Below is a small trained network, with its code and all its weights. Each question gives an input and a class and asks what happens when units are switched off, that is, made to give their printed mean instead of their output.

import numpy as np


def w(rows, s, z=0):
    codes = np.array(rows[::2]) - 128.0
    scale = np.full(codes.shape[1], s)
    scale[-1] = z or s
    return codes * scale


def f(y):
    return np.maximum(y, 0)


def log_softmax(a):
    a = a - a.max(-1, keepdims=True)
    return a - np.log(np.exp(a).sum(-1, keepdims=True))


def net(x, mask):
    res = np.array(x, float).reshape(1, 5) / 4 @ E
    y = f(res @ A[0][:, :-1].T + A[0][:, -1])
    res = res + np.where(mask, y, B[0][:, -1]) @ B[0][:, :-1]
    return log_softmax(res[-1] @ U[:, :-1].T + U[:, -1])


A, B = {}, {}
E = w([
[77,180,21,99],'x0',
[147,126,117,129],'x1',
[63,1,56,217],'x2',
[131,129,126,128],'x3',
[181,64,121,8],'x4',
],0.0099)
A[0] = w([
[135,111,183,53,169],'n1',
[157,174,154,164,171],'n2',
[160,149,175,163,253],'n3',
[126,157,135,68,40],'n4',
[179,86,125,145,218],'n5',
[122,183,108,118,118],'n6',
[153,152,186,36,179],'n7',
[133,102,143,133,112],'n8',
[124,107,7,159,154],'n9',
[145,176,158,146,210],'n10',
[115,54,165,198,150],'n11',
[94,122,79,133,92],'n12',
[91,194,79,149,154],'n13',
],0.017,0.0043)
B[0] = w([
[220,83,51,95,211],'n1',
[24,121,160,93,188],'n2',
[15,40,249,98,204],'n3',
[189,155,156,131,173],'n4',
[135,52,85,179,188],'n5',
[168,197,123,13,175],'n6',
[201,94,173,98,242],'n7',
[177,138,55,207,153],'n8',
[14,123,162,137,252],'n9',
[24,147,195,59,193],'n10',
[239,156,126,254,244],'n11',
[31,109,82,137,185],'n12',
[181,210,41,107,216],'n13',
],0.0077,0.014)
U = w([
[32,79,182,102,251],'0',
[134,166,173,222,64],'1',
[154,86,173,107,3],'2',
[180,133,92,183,207],'3',
[112,246,139,96,39],'4',
[87,198,86,179,34],'5',
[187,200,100,112,220],'6',
],0.013,0.0049)

Each question gives the input, the list of numbers given to net, and the class t.
The units are the neurons (one row each of A and B). Each row of codes is followed by its name. A weight is (code - 128) times the scale printed after its matrix; where a second scale follows, it is the last column's (A, B and U).
mask holds one flag per neuron, in row order. A switched-off neuron (its flag False) gives its mean, the last column of its row in B, instead of its output. The means were averaged over made-up inputs and are rounded, as every weight is.
A unit's drop is (log p(t) with every unit on - log p(t) with that unit switched off) / (log p(t) with every unit on - log p(t) with every unit switched off).
The circuit of an input: a set's keep is (log p(t) with only the set's units on - log p(t) with every unit switched off) / (log p(t) with every unit on - log p(t) with every unit switched off). Starting from the 12 units with the biggest drops (on a tie, the unit counted first), units are removed one at a time, each time the one whose removal leaves the highest keep (on an exact tie, the one counted first), for as long as the keep stays at least 0.8.
units of the circuit, in order: the units of the circuit, biggest drop first
k most important neurons: the k neurons with the biggest drops, biggest first
drop of u: that unit's drop, to one decimal
input [0,0,7,3,-5], class 1: units of the circuit, in order : [n11]
input [1,5,8,-6,-3], class 5: units of the circuit, in order : [n9, n12, n7, n11]
input [-3,4,6,-3,-3], class 1: units of the circuit, in order : [n11, n1]
input [2,2,-1,-5,4], class 6: 2 most important neurons : [n3, n9]
input [1,8,5,-3,-8], class 5: units of the circuit, in order : [n13, n7]
input [-3,8,6,8,-2], class 1: units of the circuit, in order : [n1, n11]
input [5,1,0,8,-8], class 4: 4 most important neurons : [n13, n6, n11, n5]
input [-2,5,5,-4,-1], class 1: units of the circuit, in order : [n1, n11]
input [2,8,0,7,-4], class 4: units of the circuit, in order : [n13, n5, n11]
input [3,8,4,-4,0], class 5: units of the circuit, in order : [n3, n7]
input [-6,-4,-7,6,-1], class 0: 3 most important neurons : [n3, n10, n2]
input [4,7,-2,4,-1], class 4: 2 most important neurons : [n11, n1]
input [7,-8,8,8,0], class 5: 3 most important neurons : [n13, n3, n10]
input [-4,-1,8,-6,1], class 3: units of the circuit, in order : [n3]
input [4,-7,-8,-5,3], class 6: 3 most important neurons : [n1, n7, n9]
input [1,4,2,-5,-3], class 5: units of the circuit, in order : [n7, n3]
input [5,-2,-2,-7,-2], class 4: 2 most important neurons : [n11, n1]
input [-4,-2,6,-5,-2], class 1: 2 most important neurons : [n1, n11]
input [0,-2,0,-4,-8], class 0: 2 most important neurons : [n3, n2]
input [-7,-4,-4,-3,-1], class 0: units of the circuit, in order : [n3]
input [4,5,6,8,-3], class 5: 2 most important neurons : [n3, n13]
input [2,-6,0,4,3], class 6: 4 most important neurons : [n3, n9, n10, n2]
input [6,0,7,-6,0], class 5: 2 most important neurons : [n3, n13]
input [-8,-1,6,4,7], class 3: drop of n5 : 0.0
